Below are the code and all the weights of a small trained network. Each question names an input and a target symbol and asks about switching units off, where a switched-off unit gives its printed mean instead of its output.

import numpy as np


def w(rows, s, z=0):
    codes = np.array(rows[::2]) - 128.0
    scale = np.full(codes.shape[1], s)
    scale[-1] = z or s
    return codes * scale


def norm(h):
    return h / np.sqrt((h * h).mean(-1, keepdims=True) + 1e-5)


def f(y):
    return np.maximum(y, 0)


def softmax(a):
    e = np.exp(a - a.max(-1, keepdims=True))
    return e / e.sum(-1, keepdims=True)


def log_softmax(a):
    a = a - a.max(-1, keepdims=True)
    return a - np.log(np.exp(a).sum(-1, keepdims=True))


def net(x, mask):
    ids = ['ΔΛΞΠΨαγεζηθμστω'.index(c) for c in x.split()]
    T = len(ids)
    res = E[ids] + P[:T]
    u = 0
    for l in range(2):
        r = norm(res)
        for j in range(3):
            rows = slice(3 * j, 3 * j + 3)
            q, k, v = (r @ M[l][rows].T for M in (Q, K, V))
            z = softmax(np.where(np.tri(T) > 0, q @ k.T / 3**0.5, -1e9)) @ v
            o = O[l][rows]
            res = res + np.where(mask[u + j], z, o[:, -1]) @ o[:, :-1]
        u += 3
        y = f(norm(res) @ A[l][:, :-1].T + A[l][:, -1])
        res = res + np.where(mask[u : u + 4], y, B[l][:, -1]) @ B[l][:, :-1]
        u += 4
    return log_softmax(norm(res)[-1] @ U[:, :-1].T + U[:, -1])


Q, K, V, O, A, B = {}, {}, {}, {}, {}, {}
E = w([
[116,73,152,89],'Δ',
[152,99,81,108],'Λ',
[123,168,108,226],'Ξ',
[145,110,32,130],'Π',
[124,152,152,90],'Ψ',
[121,75,138,77],'α',
[107,124,204,138],'γ',
[137,75,32,106],'ε',
[118,71,165,93],'ζ',
[146,113,142,166],'η',
[116,143,155,81],'θ',
[112,101,144,67],'μ',
[116,81,183,103],'σ',
[140,105,6,87],'τ',
[126,150,83,106],'ω',
],0.021)
P = w([
[254,171,181,146],'0',
[112,134,83,75],'1',
[103,105,95,94],'2',
[98,95,99,110],'3',
[96,82,106,116],'4',
[88,78,118,140],'5',
[93,77,124,136],'6',
[89,80,112,133],'7',
[87,85,88,105],'8',
],0.0099)
Q[0] = w([
[210,136,148,19],'0.h1',
[179,32,234,37],'0.h1',
[74,174,130,164],'0.h1',
[62,126,136,194],'0.h2',
[141,189,211,91],'0.h2',
[200,4,227,79],'0.h2',
[73,2,139,49],'0.h3',
[42,65,181,96],'0.h3',
[160,107,120,210],'0.h3',
],0.0081)
K[0] = w([
[134,134,168,85],'0.h1',
[244,138,175,132],'0.h1',
[74,156,110,127],'0.h1',
[111,199,161,154],'0.h2',
[174,108,246,102],'0.h2',
[254,155,142,62],'0.h2',
[141,52,221,126],'0.h3',
[130,70,140,91],'0.h3',
[101,148,107,176],'0.h3',
],0.0096)
V[0] = w([
[118,72,91,73],'0.h1',
[141,97,145,46],'0.h1',
[5,134,2,91],'0.h1',
[50,147,106,188],'0.h2',
[91,114,160,160],'0.h2',
[175,245,133,124],'0.h2',
[45,157,104,44],'0.h3',
[100,45,52,219],'0.h3',
[168,13,164,154],'0.h3',
],0.0049)
O[0] = w([
[190,147,103,239,180],'0.h1',
[107,130,164,182,179],'0.h1',
[207,81,133,12,84],'0.h1',
[214,94,193,44,68],'0.h2',
[177,3,162,143,79],'0.h2',
[90,116,95,86,87],'0.h2',
[73,97,164,93,140],'0.h3',
[133,135,177,117,117],'0.h3',
[118,175,74,145,253],'0.h3',
],0.004,0.0027)
A[0] = w([
[114,254,169,123,220],'0.n1',
[73,54,91,111,2],'0.n2',
[79,87,149,219,205],'0.n3',
[102,177,118,19,142],'0.n4',
],0.0076,0.0025)
B[0] = w([
[67,49,128,43,181],'0.n1',
[91,246,233,187,217],'0.n2',
[111,135,2,59,255],'0.n3',
[111,81,127,211,205],'0.n4',
],0.0056,0.0044)
Q[1] = w([
[89,91,83,125],'1.h1',
[199,209,122,164],'1.h1',
[186,149,124,186],'1.h1',
[201,181,135,124],'1.h2',
[100,21,180,167],'1.h2',
[203,144,62,162],'1.h2',
[250,137,115,161],'1.h3',
[53,68,166,94],'1.h3',
[223,136,38,137],'1.h3',
],0.012)
K[1] = w([
[191,114,142,118],'1.h1',
[101,150,88,190],'1.h1',
[138,179,95,164],'1.h1',
[113,86,119,193],'1.h2',
[181,202,133,130],'1.h2',
[76,80,50,133],'1.h2',
[15,102,108,138],'1.h3',
[163,168,252,106],'1.h3',
[42,103,91,138],'1.h3',
],0.015)
V[1] = w([
[128,110,173,77],'1.h1',
[150,101,152,178],'1.h1',
[122,50,142,117],'1.h1',
[166,87,189,130],'1.h2',
[103,248,151,79],'1.h2',
[209,233,167,149],'1.h2',
[148,116,78,124],'1.h3',
[138,217,66,15],'1.h3',
[187,54,212,140],'1.h3',
],0.011)
O[1] = w([
[159,139,220,111,137],'1.h1',
[142,172,91,126,98],'1.h1',
[150,201,179,133,201],'1.h1',
[116,139,226,112,29],'1.h2',
[226,189,75,75,52],'1.h2',
[116,195,101,30,3],'1.h2',
[126,63,114,162,201],'1.h3',
[227,76,84,64,179],'1.h3',
[111,141,254,122,21],'1.h3',
],0.0095,0.0046)
A[1] = w([
[93,186,72,167,56],'1.n1',
[77,209,200,186,3],'1.n2',
[124,198,169,234,224],'1.n3',
[180,130,45,255,111],'1.n4',
],0.01,0.0022)
B[1] = w([
[153,6,143,99,150],'1.n1',
[197,155,74,206,163],'1.n2',
[239,112,19,100,162],'1.n3',
[140,213,42,77,254],'1.n4',
],0.011,0.0088)
U = w([
[92,118,70,191,79],'Δ',
[71,122,122,76,3],'Λ',
[94,195,131,59,77],'Ξ',
[139,99,138,80,21],'Π',
[199,155,146,85,73],'Ψ',
[58,111,147,160,91],'α',
[181,252,139,145,142],'γ',
[107,57,177,157,171],'ε',
[110,146,153,215,176],'ζ',
[41,184,135,147,105],'η',
[179,127,194,112,251],'θ',
[210,117,160,202,115],'μ',
[123,166,163,182,205],'σ',
[167,89,141,118,40],'τ',
[204,178,40,119,97],'ω',
],0.015,0.0023)

Each question gives the input, a string of symbols that net reads in full, and the target symbol t.
The units are the heads (3 rows each of Q, K, V and O) and the neurons (one row each of A and B). Each row of codes is followed by its name. A weight is (code - 128) times the scale printed after its matrix; where a second scale follows, it is the last column's (O, A, B and U).
mask holds one flag per unit, layer by layer, with each layer's heads first. A switched-off unit (its flag False) gives its mean, the last column of its rows in O or B, instead of its output. The means were averaged over made-up inputs and are rounded, as every weight is.
A unit's drop is (log p(t) with every unit on - log p(t) with that unit switched off) / (log p(t) with every unit on - log p(t) with every unit switched off).
top k neurons: the k neurons with the biggest drops, biggest first
k most important neurons of layer l: the k neurons of layer l with the biggest drops, biggest first
which heads matter: for each layer, one digit per head in row order, 1 if its drop is at least 0.15 and else 0, layers parted by /
input θ η Λ σ θ, target θ: most important neuron of layer 1 -> (1.n4)
input η γ θ, target η: top 4 neurons -> (0.n4 1.n4 0.n2 1.n2)
input θ μ ζ, target θ: top 2 neurons -> (0.n1 1.n4)
input Δ Π μ γ θ ε Δ θ, target Δ: which heads matter -> 111 / 010
input ε Λ Ξ Ξ θ Ξ γ Π Δ, target ε: 3 most important neurons of layer 0 -> (0.n3 0.n2 0.n4)
input Ψ θ α θ θ γ γ γ, target Ψ: which heads matter -> 000 / 010
input Λ γ ε ε Λ α, target Λ: 3 most important neurons of layer 0 -> (0.n3 0.n2 0.n4)
input μ ω Π Ξ σ ζ η ε Δ, target μ: 2 most important neurons of layer 1 -> (1.n4 1.n3)
input Δ ζ Δ γ θ, target Δ: 3 most important neurons of layer 0 -> (0.n3 0.n2 0.n1)
input ε Ξ Π γ γ, target ε: top 3 neurons -> (0.n3 1.n4 0.n1)
input γ γ γ, target γ: which heads matter -> 100 / 011
input θ γ Λ ζ Δ η Λ τ σ, target θ: 3 most important neurons of layer 0 -> (0.n1 0.n3 0.n2)
input ε Ψ Δ, target ε: which heads matter -> 000 / 000
input Ψ γ γ ζ Π Π γ θ, target Ψ: top 3 neurons -> (0.n1 0.n3 1.n4)
input γ ε Ψ α Ξ Δ γ Ξ Ψ, target γ: which heads matter -> 100 / 011
input Δ Ψ γ μ μ, target Δ: top 2 neurons -> (0.n3 0.n4)
input ε Π Ξ ε μ Ξ η η μ, target ε: most important neuron of layer 1 -> (1.n4)
input Ψ γ ω ε τ θ γ Λ μ, target Ψ: top 4 neurons -> (0.n1 0.n3 1.n4 0.n2)
input ω Ψ γ θ θ Ψ ζ ζ, target ω: which heads matter -> 010 / 011
input Λ ω Λ Λ θ, target Λ: 3 most important neurons of layer 0 -> (0.n3 0.n2 0.n4)
input η ζ Δ, target η: which heads matter -> 100 / 011
input ζ γ ζ Ψ γ τ Λ Ψ, target ζ: which heads matter -> 110 / 001
input ε ε ε γ ζ, target ε: top 2 neurons -> (1.n4 0.n2)
input ζ η τ γ Π Ξ μ, target ζ: 2 most important neurons of layer 0 -> (0.n2 0.n3)
input η Δ τ γ γ ε γ, target η: top 4 neurons -> (0.n3 1.n4 0.n2 0.n4)
input ε Ξ θ, target ε: top neuron -> (1.n4)
input ζ Ξ σ η ε α Ξ θ γ, target ζ: top 2 neurons -> (0.n2 0.n3)
input Ξ σ μ θ μ τ θ, target Ξ: top 2 neurons -> (0.n4 1.n4)
